Below are the code and all the weights of a small trained network. Each question names an input and a class and asks about switching units off, where a switched-off unit gives its printed mean instead of its output.

import numpy as np


def w(rows, s, z=0):
    codes = np.array(rows[::2]) - 128.0
    scale = np.full(codes.shape[1], s)
    scale[-1] = z or s
    return codes * scale


def f(y):
    return np.maximum(y, 0)


def log_softmax(a):
    a = a - a.max(-1, keepdims=True)
    return a - np.log(np.exp(a).sum(-1, keepdims=True))


def net(x, mask):
    res = np.array(x, float).reshape(1, 2) / 4 @ E
    y = f(res @ A[0][:, :-1].T + A[0][:, -1])
    res = res + np.where(mask, y, B[0][:, -1]) @ B[0][:, :-1]
    return log_softmax(res[-1] @ U[:, :-1].T + U[:, -1])


A, B = {}, {}
E = w([
[86,143,93,216,237,196,47,214],'x0',
[19,107,17,117,209,144,143,1],'x1',
],0.013)
A[0] = w([
[145,120,125,100,123,165,140,158,251],'n1',
[120,162,110,201,164,155,71,170,93],'n2',
[252,155,237,138,142,113,103,225,108],'n3',
[189,110,141,55,68,51,161,65,96],'n4',
[120,64,67,127,185,102,123,98,136],'n5',
[71,57,100,113,174,161,128,93,144],'n6',
],0.012,0.015)
B[0] = w([
[131,87,215,251,86,69,103,63,199],'n1',
[116,108,89,112,199,198,40,178,194],'n2',
[96,135,153,73,142,188,196,84,253],'n3',
[138,49,60,122,150,166,80,123,207],'n4',
[86,142,144,100,72,146,123,79,179],'n5',
[79,141,108,117,47,157,190,127,190],'n6',
],0.015,0.027)
U = w([
[53,145,158,11,113,162,223,93,59],'0',
[104,25,78,84,160,173,52,169,111],'1',
[79,108,190,231,87,82,132,107,245],'2',
[168,158,110,86,171,83,108,147,97],'3',
[153,164,119,107,145,97,119,151,99],'4',
[137,171,132,124,171,24,92,126,104],'5',
],0.012)

Each question gives the input, the list of numbers given to net, and the class t.
The units are the neurons (one row each of A and B). Each row of codes is followed by its name. A weight is (code - 128) times the scale printed after its matrix; where a second scale follows, it is the last column's (A, B and U).
mask holds one flag per neuron, in row order. A switched-off neuron (its flag False) gives its mean, the last column of its row in B, instead of its output. The means were averaged over made-up inputs and are rounded, as every weight is.
A unit's drop is (log p(t) with every unit on - log p(t) with that unit switched off) / (log p(t) with every unit on - log p(t) with every unit switched off).
The circuit of an input: a set's keep is (log p(t) with only the set's units on - log p(t) with every unit switched off) / (log p(t) with every unit on - log p(t) with every unit switched off). Starting from all 6 units, units are removed one at a time, each time the one whose removal leaves the highest keep (on an exact tie, the one counted first), for as long as the keep stays at least 0.8.
units of the circuit, in order: the units of the circuit, biggest drop first
unit that matters most: the unit with the biggest drop
k most important neurons: the k neurons with the biggest drops, biggest first
drop when u is switched off: that unit's drop, to one decimal
input [-8,6], class 1: unit that matters most	n4
input [5,5], class 0: 3 most important neurons	[n6; n4; n5]
input [3,1], class 2: units of the circuit, in order	[n4; n3]
input [3,5], class 0: 2 most important neurons	[n6; n1]
input [6,6], class 0: 2 most important neurons	[n6; n4]
input [-7,-6], class 1: 3 most important neurons	[n4; n6; n5]
input [-4,3], class 1: 3 most important neurons	[n3; n4; n1]
input [-8,5], class 1: 2 most important neurons	[n4; n3]
input [-3,1], class 2: 2 most important neurons	[n2; n3]
input [5,-5], class 0: 2 most important neurons	[n3; n4]
input [5,-8], class 0: drop when n6 is switched off	0.0
input [8,-8], class 0: drop when n3 is switched off	3.7
input [1,3], class 2: drop when n3 is switched off	2.0
input [-2,-1], class 2: unit that matters most	n2
